W =
[[126 124 129 130 120 127 134 130 130 127 115 135 129]
 [126 128 129 127 129 128 129 130 127 129 126 126 128]
 [126 129 130 130 134 124 129 130 128 126 126 134 128]
 [127 128 128 130 127 128 129 130 127 131 126 129 128]
 [127 128 127 130 125 128 129 130 127 131 127 129 128]
 [126 124 121 146 124 140 144 150 118 126 115 137 126]
 [126 128 129 130 129 128 129 130 127 131 129 127 131]
 [126 128 128 130 130 129 129 130 126 131 128 129 128]
 [126 128 129 130 129 128 129 130 127 131 130 128 130]
 [126 128 129 131 133 124 129 130 127 126 126 129 126]
 [134 137 121 127 120 135 142 135 118 132 117 126 138]]
Indices start at 1.
(1, 1): 126
(4, 9): 127
(6, 12): 137
(9, 4): 130
(9, 1): 126
(7, 8): 130
(3, 8): 130
(6, 11): 115
(11, 6): 135
(3, 2): 129
(4, 7): 129
(9, 2): 128
(9, 12): 128
(3, 12): 134
(1, 8): 130
(4, 2): 128
(6, 9): 118
(8, 12): 129
(3, 4): 130
(1, 2): 124
(2, 6): 128
(3, 11): 126
(3, 1): 126
(10, 4): 131
(5, 11): 127
(4, 12): 129
(11, 11): 117
(9, 7): 129
(11, 2): 137
(9, 6): 128
(4, 13): 128
(3, 6): 124
(11, 7): 142
(2, 10): 129

data =
137	138	129	118	127	123	133	132	138	135	122	119	135	114	124
133	132	114	135	122	132	137	132	133	132	121	136	130	122	126
109	108	145	114	137	124	126	116	107	124	136	108	140	133	126
128	130	119	134	122	124	127	125	129	126	127	135	128	135	122
115	113	138	123	125	130	134	121	114	131	121	118	149	119	134
117	118	120	142	120	115	142	113	117	139	127	145	136	135	99
121	120	138	126	134	118	135	120	120	136	132	127	132	127	111
Rows and columns are counted from 1.
row 1 col 1 => 137
row 4 col 5 => 122
row 2 col 12 => 136
row 5 col 13 => 149
row 6 col 14 => 135
row 5 col 10 => 131
row 4 col 3 => 119
row 2 col 5 => 122
row 1 col 8 => 132
row 5 col 4 => 123
row 3 col 2 => 108
row 5 col 11 => 121
row 5 col 15 => 134
row 1 col 15 => 124
row 3 col 9 => 107
row 2 col 2 => 132
row 6 col 5 => 120
row 4 col 15 => 122
row 7 col 1 => 121
row 6 col 15 => 99
row 1 col 2 => 138
row 4 col 10 => 126
row 4 col 11 => 127
row 3 col 11 => 136
row 5 col 5 => 125
row 6 col 2 => 118
row 1 col 14 => 114
row 4 col 13 => 128
row 7 col 6 => 118
row 7 col 12 => 127
row 5 col 3 => 138

m =
[[126 126 115 131 132 119 121]
 [149 105 135 115 121 155 137]
 [127 129 108 129 133 125 121]
 [117 144 137 112 111 123 147]
 [133 129 116 124 126 129 126]
 [123 124 135 137 138 120 121]
 [143 106 134 126 132 147 131]
 [123 135 133 138 136 120 119]
 [119 144 132 118 115 121 138]]
Rows and columns are counted from 1.
(1, 1): 126
(2, 3): 135
(6, 3): 135
(7, 3): 134
(7, 2): 106
(6, 1): 123
(1, 2): 126
(8, 1): 123
(9, 2): 144
(6, 5): 138
(5, 2): 129
(8, 3): 133
(2, 6): 155
(3, 4): 129
(9, 5): 115
(9, 6): 121
(5, 7): 126
(7, 7): 131
(7, 1): 143

B =
128	148	142	137	155	127	128
147	138	129	129	131	144	143
131	129	133	107	127	127	115
147	132	127	124	135	144	128
134	134	126	146	133	135	145
134	123	119	148	144	138	123
120	118	126	126	137	122	103
135	148	141	114	120	129	151
145	139	134	111	126	140	135
114	122	124	148	135	119	125
Indices start at 1.
row 1 col 1 = 128
row 5 col 3 = 126
row 7 col 6 = 122
row 8 col 4 = 114
row 3 col 1 = 131
row 3 col 7 = 115
row 8 col 1 = 135
row 5 col 4 = 146
row 5 col 6 = 135
row 6 col 7 = 123
row 2 col 4 = 129
row 9 col 7 = 135
row 5 col 1 = 134
row 4 col 1 = 147
row 3 col 2 = 129
row 6 col 4 = 148
row 7 col 1 = 120
row 10 col 6 = 119

arr =
[[100 136 138 119 124 130 127]
 [120 116 117 131 155 133 132]
 [129 132 118 114 135 111 105]
 [132 117 116 127 121 155 125]
 [112 132 157 126 123 128 132]
 [121 120 142 111 130 121 123]
 [137 127 149 138 144 122 139]
 [134 140 103 123 112 126 131]]
Rows and columns are counted from 1.
row 1 col 1 = 100
row 2 col 6 = 133
row 5 col 3 = 157
row 3 col 1 = 129
row 2 col 5 = 155
row 3 col 6 = 111
row 4 col 2 = 117
row 5 col 7 = 132
row 4 col 5 = 121
row 7 col 1 = 137
row 5 col 1 = 112
row 1 col 5 = 124
row 1 col 7 = 127
row 6 col 1 = 121
row 1 col 2 = 136
row 5 col 5 = 123
row 1 col 6 = 130
row 8 col 1 = 134
row 2 col 3 = 117

X =
array([[127, 128, 121, 114, 122, 139, 128, 137, 133, 127, 128],
       [140, 139, 126, 130, 134, 134, 128, 126, 112, 134, 119],
       [127, 124, 125, 130, 124, 124, 132, 124, 133, 122, 133],
       [128, 127, 126, 129, 130, 126, 125, 129, 129, 127, 125],
       [118, 120, 141, 139, 135, 120, 127, 133, 118, 124, 128],
       [128, 131, 128, 121, 135, 134, 120, 136, 117, 135, 120],
       [137, 130, 128, 130, 126, 128, 136, 124, 127, 122, 131],
       [124, 130, 125, 121, 122, 127, 117, 127, 127, 122, 135],
       [143, 135, 115, 124, 126, 134, 134, 121, 140, 136, 121],
       [123, 116, 115, 122, 127, 123, 128, 130, 127, 116, 135],
       [128, 127, 133, 127, 125, 128, 130, 129, 134, 125, 132],
       [130, 121, 111, 121, 131, 126, 128, 131, 114, 117, 130],
       [110, 118, 136, 120, 129, 136, 126, 150, 121, 120, 129],
       [112, 105, 108, 105, 133, 125, 117, 148, 119, 111, 135],
       [112, 121, 130, 120, 129, 129, 116, 144, 123, 117, 128]])
Rows and columns are counted from 1.
(1, 1): 127
(2, 7): 128
(12, 3): 111
(9, 3): 115
(12, 7): 128
(14, 3): 108
(8, 6): 127
(9, 5): 126
(13, 7): 126
(8, 5): 122
(5, 9): 118
(4, 10): 127
(7, 6): 128
(3, 4): 130
(1, 5): 122
(11, 10): 125
(10, 11): 135
(5, 7): 127
(6, 5): 135
(2, 10): 134
(8, 9): 127
(15, 2): 121
(10, 2): 116
(12, 4): 121
(1, 6): 139
(15, 1): 112
(13, 6): 136
(9, 11): 121
(8, 10): 122
(11, 6): 128
(10, 10): 116
(1, 4): 114
(12, 9): 114
(15, 10): 117
(7, 1): 137
(10, 7): 128
(13, 3): 136
(6, 10): 135
